Two labels a row
[  0   8   2  -7  21  -7  32  -3   5 -10  -4  21   6 -11 -12  14  -1   6
  24   9  12 -19 -11   3 -10 -13  -3 -10  -7  -1  -2  -7  10   2 -17   9
 -11  -1 -10 -24 -10   4  -5 -32  -8 -11 -18 -13  18   1  13  -8  -6   3
 -16  -2  -8   9  -6 -13 -10 -12   3 -11   9 -11  -2   2  10  28   7 -16
  -4  -4 -20   3 -23  37  -7   5  13 -12   7   3  -8   0  -1  -9  10   1
   6  -3  -9  -4   5 -11   5   6   7  -4  -1  -3  -4   1  -1  -6 -36 -17
   4 -29   6  -1  25   4   1  13  -5   7  -4   6 -10  -1  11   6  -3   5
 -20  -2   4] : H S
[ -8  13  -8  -2   9  -9  -8  -8   2 -23   6 -22  -4  -6 -14  -1   2  -2
  11  27  20   0  -6   3 -23 -17   0   4   0  -4 -19 -25  -8   7  -2  11
   2  13 -27 -14   4  -6  -9   0  -7   4   5  31  25  -8  -6   1   2 -12
  -3  -3  -4  14  -1   5   3 -13   8  -8  14 -19  -1  -1   7 -12   8 -10
  -5  11 -20 -19  -6  23   0  -1  10 -11  12  15  -8  10  -5  -5  -6   6
  11  -6   9  -2 -15 -16   0  12  16  -5  13 -13   7   0   5  20   6 -22
  -7   6 -11  34  -7   1 -13 -29 -14  16  17  -1 -16  -2  13  -4  -9  16
   0   1  -6] : Z G
[  4 -11 -11   5   7   4  -7 -14   1 -11   6  16  -5   7  48   5 -26   0
  -6   7  12 -27  -2   3   2 -22  -8   7 -23   5  -7   2   1   8   2   8
   0  -6  -1 -17 -18   2 -16 -22 -22  -2  15 -14 -12   3 -22   2 -13  13
  -4 -11  18   3  28 -33   5 -10   4  -6 -16 -20  -2  -2   2  14   0 -16
  -6  27  -4  -1   1   5  15   3 -13  25 -50  -1 -16   2   0   7   3   1
   4 -10   3  -6  12   0   4  -5  19  -6  -4  -1  -7   8   1  -1  14 -43
 -13  22  -3  -7   1  -2   3  -3   6   6 -52  16  -3   3   8  -7  10   5
 -22   5   7] : A S
[ 23   3 -10 -16  18 -11  11  -3   8  -2 -14  16  12  -3 -17  14 -34   3
   3   2  -7 -28   0   2   9 -19   4 -13 -10  -3  -2   3  11  15  -4  14
  15 -10  12 -34 -14   6  -5 -64  -1  -8  -4 -22  18  -8  -1 -13  -9   1
 -24  -3   2  11  -7 -17 -13 -23   2 -11   4  -7   5  -1   1  60   4 -18
   5   1  -4  -4 -17  64  -7 -17  13  -7  -8   1  -8  -4  -1   3   5   2
  -1 -19  -7  -8   1  -9   0 -40   4   5   2   4   9 -20  10   3 -32 -33
   1 -48   7  -7  33   5   6  18   5   8 -15  15 -14  19   9   8  -6  15
   1   1   4] : H S
[-14  -8   2   0  -1 -15  -4   0   7 -15   0 -22  -7   6  -7 -12  23   3
   5  21  36  -5  -7  -2  -3 -17   4   0   8 -10 -19  -6  -5  -2  -5  16
  -8   3 -18   4  16 -12  -1   5   5  -4   7  12  -5  -1  -7  -7   1  -7
  14  -1   4   6  -3  23  -7   5  -7  11 -11 -18 -10  -6   6  -8   4  10
  15   4  -7   2  -7  13  -5  19  -5  -5  22  16  -5   2  -3   6   3   3
   0  -3  14  -8  -4 -13   5  -1  14  30  -9 -14   0  21 -27   6  -4 -19
   3   9  -9  24  17   1  -2 -37   9  -2  -1  10   5   6  11  -5   4   3
   2   4   8] : A G
[ 27   3   0 -11  11  -4   8   6  -2   6   3  28   6   0  -1  15 -56   1
  -5  14   5 -15  -1  10   4 -14   1 -21 -19   9   0 -12   7   4   0  18
   1   0   0 -20  -9   4   4 -54  -1  -5  -6  -1   7  -2   7   1   3   4
 -17  -2 -12   2  -2 -12   3  -8   5 -12   3   2  -2   2   4  26   8  -7
   2   6  -4 -11  -5  28  -6 -10   5 -10   2  -1   0  -2   4   7   8  -5
   6  -9 -10  10  12  -1  -7 -13   0  -1   0  11   7 -18   3   3 -29  -5
   3 -27   2  -9  19   6   2  17  35  13  -7  -2 -12   2   1   6   1  15
   5   3 -13] : H S
[ 17  -3   0  -7  10   5  10 -13   3  -9   2 -11   7   0   5   6  14   1
  -1   7  25  28   0   5   6   5  -3   9  -6 -13  -5 -22   5   3   1  -4
   5   1 -13   9  -7 -13 -10 -23   0   7   9  21  -9  -5  -8   5  -5   3
   7   3 -13 -20   5  21   1  -7   0   1  -7   9  -2   2   4 -46  10  -3
 -20   6  -3   3  20 -15  -7   1  -3  -3  -6  11   8  -2  -3   9 -15   5
  -3   4  -2  -2  -6   1  -4   6   3  -4  -5   4  10   8   1   5   0   2
 -13   6  -9  11   3   1  15 -10  -5   6  26  -4  -1   0   0   2   4   4
 -15   2  -6] : Z G
[-27  -7   4 -11 -13 -10 -15  -3   3  -9  -1 -40  -7  24  -2 -20   6   9
  -2  20  21   9  -4   1  10 -14   6  -2   7   1 -16   0   0  -3   0  15
   3   8 -12  -7  25   0  -4   5   5   1   8  14 -10  -4  -6   2   6  -1
  11  -5  20 -10  -3  27 -15   4 -11  18  -1 -12   7  -6   8   4  -3   6
  -4  -6   8   8 -21  14  19   3  -5  -5  -5   0  -6  -9   3  15   5  -3
  -7  -4  22 -12  -7   4  -5 -10  16  13 -16  -1   8  18   4  10   5  -7
  -2  -2  15  25   7 -10   1 -37   3   0  -8   3   2  11   4  -9   3   1
   2   6  21] : A G
[ 14  -8  -9 -12  25 -14   5  -9   2 -17   6  19   7   1  -7  17 -18   7
  -1  21   4 -13   2   7 -20 -24  -7   0 -16  -4  -9 -10   7  12  -6  -2
  -2   0   4 -21 -16  -4 -23 -32 -19 -11  -3   0  13  -2 -18  -8  -4   4
 -18  -3  -9   9   7 -44   5 -19   8 -17  -2 -19   4  -6   2  25   9 -27
   3  16 -14  -2  -2  26   0  -8   5  -5 -16   1  -9  20   4 -14  -5  -1
   4 -13   3  -6  -1  -7   0  -6   7  -8   8   1  -2  -7  12   1 -12 -24
  -3  -9   1   2  27  10   8   5  -7  12 -10   9 -14   9   9  -1  -2  10
 -16   7  -9] : Z S
[ 12   4  -5  -4  18  -5   3  -2   3  -4  -1  23   2  -7 -16  22 -25  -3
   9  20  36  -6  -4   3  -6  -3   6 -13  -7   5   1 -10   6  11 -13  -3
  -6   0   6 -11  -4   9 -17 -29 -17 -13  -9 -13  22   2   5  -5  -2  -6
 -11  -2  -4  17  -6 -31   4  -9   1  18   6  -9  -5  -2  -7  36   9 -13
   2  10 -39  -1 -17  37  -8  12   7 -10   2   2 -19   9  -3  -6   4  -2
  10 -11  -6  10   6 -25   4   4   5  -7  13   0  -4 -15  -2   1 -18 -18
   4 -10   0  -2  26   3  -7   8   1  14 -16  26 -13  -2  12   8   1   1
  -4  10   0] : Z S
[  7  -4  -5 -15   0   0   3  -8  -5  -1  -3  27   1   0   6  -4 -13  -3
  -5   4  26 -10   4  -7   0 -23 -10  -4 -16   8 -10   0   5  -1  -8   7
  -2  -5  -7 -12 -20   2  -5 -41  -1  -4  -5  -1  -4   9 -14  -1  -4  -2
  -1 -11   1  -1  -6  -7 -14  -5  -4  -3   5  -5  -4  -6  -3  -4   7  -8
   2  16  -4   7   0  25   0 -17   7   4 -15   5  -2 -12   5  14   8 -22
   8  -2  -7   4   4   4   7  -6   6  -6   1  -5  -2   3   1   3 -10 -31
   1 -14  -2   2   2   4   1   1   7   8 -25  10  -1  -1  14   3  -1   5
 -13   1   1] : A S
[-21  -1   9  -5  -2  -7   5  -3  -5  -7   4 -20 -18  15 -11   1  22   7
  11   8  10  -2  -6   3   3  -9  11 -10  11  -1 -16   9   4  -1   0  13
   4  -1  -9 -13  16  -3  -8  -6   1  -1   1  -7  -4   7 -18 -10   4   2
   7  -3   0 -11   0  22  -7  -1   0   9  -1 -17  -4  -6   8  18   4   2
   0  -8   0   7 -12  21   0  13  -2  -2  17  -1   6 -10   2   4   9  -3
  -4  -7   2  -8 -23  -8   0  -5  13   9  -9  -5  13  11  -3  -6 -13 -26
   8 -15   2   6  14  -4  -4 -16   0   0  13   4   4  -8   4  -6   0   7
  -8   4   9] : A G
[-27   4  17  14   6  -5 -12  13 -11  -6  -7 -41  -7   5 -26   6  24   9
   9   6 -31  -7 -14   5  -5   5  -2   9  19  -5  17  -4 -10   9  -2   4
   3  10  -6  -4  36   4 -10  65 -20   9 -17  -6   0   6  -6  -5  17  -4
  -8   7  -3  24   8   3  -5 -11   7  -1  10 -23  -4  -1  15  75   4  20
   3 -13 -13   1 -13 -17  22   7  -1  -5  30   3 -10  31  -1 -11   3  -3
   4 -11  17  -4  -6 -16  -9   0   9  -8  12  -8   2   1   3  -1  25  19
  18  23   8  14  30  -1 -10 -25 -10 -21  26  -1   0  -5   8  -8   0  -1
  19  -8   6] : Z K
[ 15   5   9   8  15 -12  -8   7  -9   3   1 -15 -11   3 -20  19  11   2
  -6  -1 -33 -37  -2   3   5  -6  -1   3   6   3  13   4   1   7   3   1
   6   8   2 -16   5   0  13   9 -13   2 -22 -24   3   3   5   3   8   6
 -19  -5   8   7  -1  12 -13  -1  10   1   3  -3   3 -11  -2  82  -1   5
  15 -23   8   5 -14   9  11  -8  13   7  19  -5  14   8   8  -2  -2  18
   5  -7   0  -4  -2 -18 -10   1  -9  -6   5  10   6 -18  -3  -6   3  26
  18 -32  14  -7  21   9  -7  11 -21 -12  11  -6  -8   5 -12  -4   0  10
  27  -1  -8] : H K
[ 13   6  -7  -9  13  -2  17 -10   2   0   4  37  10  -4  -5  21 -16   1
   6   1  10 -10 -12   2 -13 -11  -4  -7 -15  -1   0  -2 -10   0 -11  -2
  -7  10  -9 -13 -21   0 -20 -44 -11  -3 -14  -8  18   0   3  -4  -1   4
 -17  -7  -2  15   1 -17   6  -6  10 -12   4  -9   8 -11   5   6   6 -14
  10   3 -36  -2   3  33  -9   2  11   0  -1 -13   6   3   0  -5   2   0
  -3   0 -11   8   7  -4   6  -8   2  -1   9   9 -10  -5   3  -4 -24 -12
   3 -12  22  -6  -4  10   4   8  -2   7 -16   1 -11  -4   8   9 -16   5
 -14   5   4] : Z S
[ -5   1  13   9  20 -10   2  11 -14  -3  -6  -8  -8  -1 -27  30  16  13
  12  -4 -20 -25 -14   0   2   0   2 -11   4   4  -6  -3  -7   0  -9   1
   2   1  -1 -20   4  13  -2  23 -16 -10 -21 -14   7   1  -5  -8  14   1
 -17  -2  -3  11  -1  -2  -1  -9   3  -7  13  -9   1   0  25  82   6   0
   6 -15  -6   5 -17  12  13  -4   6   1  17  -2  11  21  -2 -15   3  -5
   8 -12   0  -1  -2 -15  -8   5   4   2   9   4  -4  -9  -6 -34  -8  11
  28 -18  24  -5  34   7  -3   2   1 -10   9   9  -5  -2 -13  -4   0   3
  20  -3  -8] : Z K
[  2   8  -4  13  20  -5  35  -2 -11 -22  -3 -16  -4   5 -26   9  13   9
   3   9 -15 -23  -5  20  -7   0  -3  -5  13   2   6 -12   2   7  -3  -7
   4   7  -4 -13   5 -10 -12  28 -26  -5 -12   2  11   1  -1   2   6  12
 -16   5  -5  12  -8  -5  -6 -16  13 -14   4 -11  -3  -8   5  80   0  -5
   4  -9 -11  12  -6  -6  12   3  -4   5  -7   5  -9  22   3  -7  -6  -4
   8 -19  11  -4   5 -14  -9   0   1  -7  16   1   3  -6   4 -10  11  14
  20  -5  11   1  37   8   2 -14 -28  -9  11   1  -8  -6   4  -5  -7   8
   9  -5  -4] : Z K
[-24  -1   3  16  18  -8  -9   5  -8 -14 -12 -16 -12  -7 -50  17  11   8
   7   8 -38  -1  -6   8  -3  17   8  -4  13   9   3  -5  -8  11  -2   1
   2  20  -4  -6  19   7 -29  55 -29  -4 -19  -6   9 -10  11  -4   8   0
  -5   4  -6  21  -3  -7  -9 -18   2  -1  12 -13  -5  -9  23  82 -15   5
  -4 -20 -14  -3 -10 -19  19   7 -10 -10   5   7 -27  22  -1 -26 -14   1
  18 -26  15 -11   2  -8 -17   9  -4  -6  16  -6   3  -4   3 -12  11  26
  15  28   3   5  24   0  -9 -26 -16 -12  29   3  -1  -9  11   1   5  -5
   7   7   8] : Z K
[-19   4  13 -10 -15  -5  -3   9   4   3  -3 -29  -7   7  -9 -10  16   8
   6  18  28  16 -10  -6   9  -1  -3  -8  13  -4 -28 -18   5  -7   0   5
  -3  13 -11   3  31 -10  12   3  19  -7  11  10   7   6 -33   5   9 -16
  15  -2   2  -2  -8  32 -13  12 -16   6  14  -9   5  -3   9 -33  -6   9
   1   5   4  -4 -26  23  -7  12  -8 -16  21  17  -5  -8   0  10  13  -3
  -2   1   3  -7  -8  -9   5   8   9  -4 -12 -11  13  12  -2   6  -3  -2
   5  -1 -23  25   1  -9 -15 -34   5   3   6   8  16  -1   8  -3 -15 -12
   3   2  20] : A G
[ 18   3  -1   0  20  -1   7  -5  -8  -7   3  30   3 -12 -21  28 -18  10
  11   9  -6 -24   0  17  -7 -12  -2  -6 -15  -4   5 -12  13  10 -15  13
   4  -3   7 -18 -22   3 -22 -28 -33  -5 -17 -10  16  -6  -1  -6   3   5
 -22  -3  -1  24   1 -32  11 -18   5 -23   8 -17   7  -4  10  38   9 -27
   8   9 -22   2 -10  27  -6  -2   5  -3  -5  -9  -8 -18  -2  -6 -10  10
   8 -12  -4   9   6 -16   2  28   1  -3  13   5   0 -11  -3  -3 -15 -10
  10 -12   5  -1  19   6   3  21  -4  12 -19  -6 -16  -7   7   5   4  21
  -1   0  -3] : Z S
